Questions about the table below.
1) Which number is the entry just right of 137?
2) Which number is the entry in the bottom-right corner?
3) Which number is the entry in the bottom-left corner?
4) Which number is the top-right entry?
[[125 119 135 137 124 142 136]
 [139 129 119 136 157 131 125]]
1) 124
2) 125
3) 139
4) 136

Read these off the array that follows. Counting starts at 1.
1) What is the entry at row 3, column 1?
2) What is the entry directly below the centre entry?
3) What is the entry at row 1, column 3?
4) What is the entry in the top-right corner?
5) What is the top entry of the column that holds the largest entry?
6) What is the entry in row 2 and column 3?
7) What is the entry at row 2, column 1?
8) What is the entry in the bottom-left corner?
array([[123, 123, 135, 116, 139, 139, 124, 142, 136, 144, 132, 121, 117],
       [127, 123, 124, 122, 138, 139, 124, 130, 134, 140, 137, 121, 117],
       [127, 123, 135, 122, 128, 139, 124, 130, 134, 140, 137, 121, 117],
       [126, 123, 129, 122, 138, 139, 124, 130, 134, 140, 136, 121, 117],
       [124, 123, 135, 120, 138, 139, 124, 137, 135, 142, 133, 121, 117],
       [127, 125, 135, 124, 120, 139, 124, 130, 134, 140, 137, 123, 117],
       [123, 123, 135, 116, 139, 139, 124, 142, 135, 143, 132, 121, 117],
       [129, 123, 126, 123, 131, 139, 124, 128, 134, 140, 141, 121, 117],
       [131, 126, 135, 129, 110, 139, 124, 130, 134, 140, 138, 125, 117],
       [131, 127, 135, 130, 106, 139, 124, 130, 134, 140, 138, 125, 117],
       [127, 115, 115, 122, 148, 139, 124, 125, 134, 140, 146, 121, 134],
       [127, 122, 118, 122, 138, 139, 124, 127, 134, 140, 144, 121, 123],
       [126, 123, 135, 122, 135, 139, 124, 130, 134, 140, 135, 121, 117],
       [127, 123, 132, 122, 136, 139, 124, 130, 134, 140, 137, 121, 117],
       [127, 120, 117, 122, 140, 139, 124, 126, 134, 140, 145, 121, 127]])
1) 127
2) 124
3) 135
4) 117
5) 139
6) 124
7) 127
8) 127

Questions about the matrix below. Indices start at 1.
1) The entry at row 1, column 2?
2) The bottom-left entry?
3) The entry at row 2, column 1?
4) The entry directly above 147?
5) The entry in the bottom-right corner?
[[146 124 120 129 116 119 113 146]
 [149 128 129 130 127 130 114 138]
 [126 126 118 130 118 117 129 128]
 [124 130 119 130 118 118 132 128]
 [112 132 123 129 125 120 141 116]
 [124 152 143 128 140 145 141 137]
 [134 130 124 119 118 133 126 142]
 [133 127 116 110 112 130 125 142]
 [122 153 147 127 144 150 144 135]
 [132 119 133 131 134 127 118 120]
 [141 110 115 117 119 118 112 127]
 [124 134 116 114 113 127 133 139]
 [125 146 142 122 137 152 139 138]
 [119 135 116 119 114 125 137 132]
 [153 124 136 133 135 138 113 126]
 [135 119 132 121 132 141 121 127]]
1) 124
2) 135
3) 149
4) 116
5) 127

[[119 141 123 103 121 117 111 107 122 134]
 [122 131 123 106 123 117 113 106 124 133]
 [121 132 127 107 124 117 122 108 121 138]
 [120 133 130 112 125 117 125 113 122 134]
 [123 130 131 116 126 119 128 117 121 131]
 [122 126 130 119 123 119 134 122 120 133]
 [126 125 133 123 125 122 135 125 119 132]
 [125 124 134 127 122 120 137 129 119 131]
 [129 122 139 131 122 124 138 132 117 128]
 [127 121 139 133 123 126 144 137 117 131]
 [128 116 138 137 123 128 145 141 120 130]
 [128 111 142 140 126 127 148 146 122 134]
 [130 113 143 141 124 127 149 148 121 122]]
Give the 3rd-last entry, reading row by row.
Answer: 148
Give the bottom-right entry.
Answer: 122
The second entry in reading order -> 141
Give the first entry on the main diagonal.
Answer: 119
The entry just left of the largest entry is 127
Give the bottom entry of the column that holds the smallest entry.
Answer: 141
Give the smallest entry in the first row.
Answer: 103
The entry in the bottom-left corner: 130
Give the second entry on the diagonal from the top-right corner.
Answer: 124
Give the entry directly below the smallest entry.
Answer: 106
Give the smallest entry in the last row.
Answer: 113
The entry in the top-right corner: 134
The entry directly above the largest entry: 148
The entry directly below 142 is 143
Give the second entry on the main diagonal.
Answer: 131
The largest entry -> 149
Give the entry just left of 140.
Answer: 142
Give the top entry of the column that holds the largest entry.
Answer: 111
The third entry on the diagonal from the top-right corner -> 108

data =
[[131 123 140 121 129 135 127 129 135 132 129 132 129 133 118]
 [130 118 143 128 123 132 128 128 130 120 130 131 124 132 132]
 [130  99 142 131 125 134 128 128 124 134 121 132 127 134 110]
 [131 114 130 127 127 134 128 129 139 145 127 132 132 131  99]
 [130 144 142 125 121 127 128 128 123 133 126 132 129 130 125]
 [130 146 118 118 123 136 128 128 130 133 126 132 125 134 125]]
The 1st entry, reading row by row -> 131
The 3rd largest entry is 144
Which number is the third entry on the main diagonal? 142
The entry just right of 139 is 145
Which number is the maximum? 146
Which number is the first entry in the row that holds the largest entry? 130
The last entry, reading row by row: 125
The third entry from the end, reading row by row is 125
The top-right entry is 118
Which number is the entry just right of the largest entry? 118
Which number is the second entry, reading row by row? 123
The fifth entry from the end, reading row by row -> 126
The second entry on the diagonal from the top-right corner -> 132
The fourth entry, reading row by row -> 121
The fifth entry in reading order: 129

W =
[[128 123 137 132 126 127 132 126 132]
 [135 121 116 128 154 120 135 113 130]
 [131 119 131 136 129 129 124 127 129]
 [128 137 131 127 128 127 127 124 114]
 [131 129 137 130 126 130 130 125 130]]
Report the bottom entry of the column that holds the largest entry.
Answer: 126
Report the first entry on the diagonal from the top-right corner.
Answer: 132
The entry directly below the smallest entry -> 127
Report the smallest entry in the last row.
Answer: 125
Report the entry in the bottom-right corner.
Answer: 130
Report the 3rd entry, reading row by row.
Answer: 137
Report the first entry of the largest entry's row.
Answer: 135
Report the 2nd entry on the diagonal from the top-right corner.
Answer: 113
The entry just right of the smallest entry -> 130
Report the entry directly above the smallest entry.
Answer: 126
The second entry in reading order: 123
Report the first entry on the main diagonal.
Answer: 128
The entry just right of 119 is 131
Report the 4th-last entry, reading row by row.
Answer: 130
The 3rd smallest entry -> 116

Read these off the matrix that follows.
1) Read off the entry just right of the centre entry.
2) Read off the bottom-left entry.
3) Read off the entry just left of 127.
4) Read off the entry directly above the largest entry.
5) Read off the entry just left of the largest entry.
6) Read off the third entry in reading order.
7) Read off the entry directly above 140.
8) Read off the entry directly above 119.
[[123 108 108 109 122 136 146 153 144 128 127]
 [115 103 114 128 143 152 144 142 130 123 113]
 [111 109 126 142 149 150 137 134 123 119 106]
 [145 154 141 131 124 121 117 103 109 126 139]
 [114 104 116 131 145 152 143 140 129 122 112]
 [126 117 113 107 112 118 135 151 152 136 137]
 [134 130 120 116 115 104 115 129 150 145 151]]
1) 117
2) 134
3) 128
4) 109
5) 145
6) 108
7) 103
8) 123

X =
[[154 139 134 120 137 129 143]
 [134 148 131 126 125 134 119]
 [128 137 146 120 125 119 113]
 [117 128 123 134 123 132 121]
 [129 131 135 134 142 125 129]
 [122 123 111 132 117 140 133]]
Indices start at 1.
The entry at row 1, column 2 -> 139
The entry in row 3 and column 1?
Answer: 128
The smallest entry is 111
The entry in the bottom-left corner?
Answer: 122
The entry in row 1 and column 3?
Answer: 134
The entry at row 2, column 2: 148
The entry directly above the smallest entry?
Answer: 135
The entry in the top-left corner is 154
The entry directly above 113?
Answer: 119
The entry in the top-right corner?
Answer: 143
The entry directly below 142 is 117
The entry directly below the largest entry: 134
The bottom-right entry?
Answer: 133
The entry just right of the smallest entry?
Answer: 132

m =
[[116 117 129 150 121 139 129 145]
 [149 148 102 134 155 150 130 109]
 [112 147 152 146 112 101 137 136]
 [141 124 152 111 117 128 148 126]
 [103 141 108 110 127 106 118 154]
 [125 143 144 104 112 154 145 112]
 [109 125 112 105 152 106 144 140]
 [106 135 127 115 152 122 155 134]
 [153 140 154 136 101 149 125 110]
 [117 151 133 115 118 102 120 133]
 [130 126 126 119 101 137 136 126]]
Rows and columns are numbered from 1.
Give the entry at row 2, column 1.
Answer: 149
Give the entry directly below 105.
Answer: 115
The entry in row 3 and column 2 -> 147
Give the bottom-left entry.
Answer: 130
Give the entry at row 1, column 3.
Answer: 129
Give the entry at row 1, column 1.
Answer: 116
Give the entry directly below 146.
Answer: 111
Give the entry in row 1 and column 2.
Answer: 117
The entry in row 3 and column 1 is 112
Give the entry in the top-right corner.
Answer: 145
The entry in row 2 and column 2: 148
The entry in row 2 and column 3 is 102
The bottom-right entry is 126
Give the entry just left of 119.
Answer: 126

Questions about the row below.
1) Read off the fourth entry.
2) Read off the entry just left of the largest entry.
3) Read off the third entry from the right.
[130 153 122 133 115 137 125]
1) 133
2) 130
3) 115

((121, 121, 129, 123, 124), (121, 119, 121, 129, 119), (112, 130, 129, 116, 113), (116, 141, 140, 107, 110), (127, 113, 111, 137, 125), (124, 106, 111, 140, 125), (125, 111, 112, 133, 122), (128, 118, 113, 142, 127))
Give the entry just left of 122.
Answer: 133
Give the first entry in reading order.
Answer: 121
Give the second entry in reading order.
Answer: 121
Give the entry just left of the largest entry.
Answer: 113
The entry just right of the largest entry: 127
The entry just left of the smallest entry -> 124
The entry just right of the smallest entry is 111
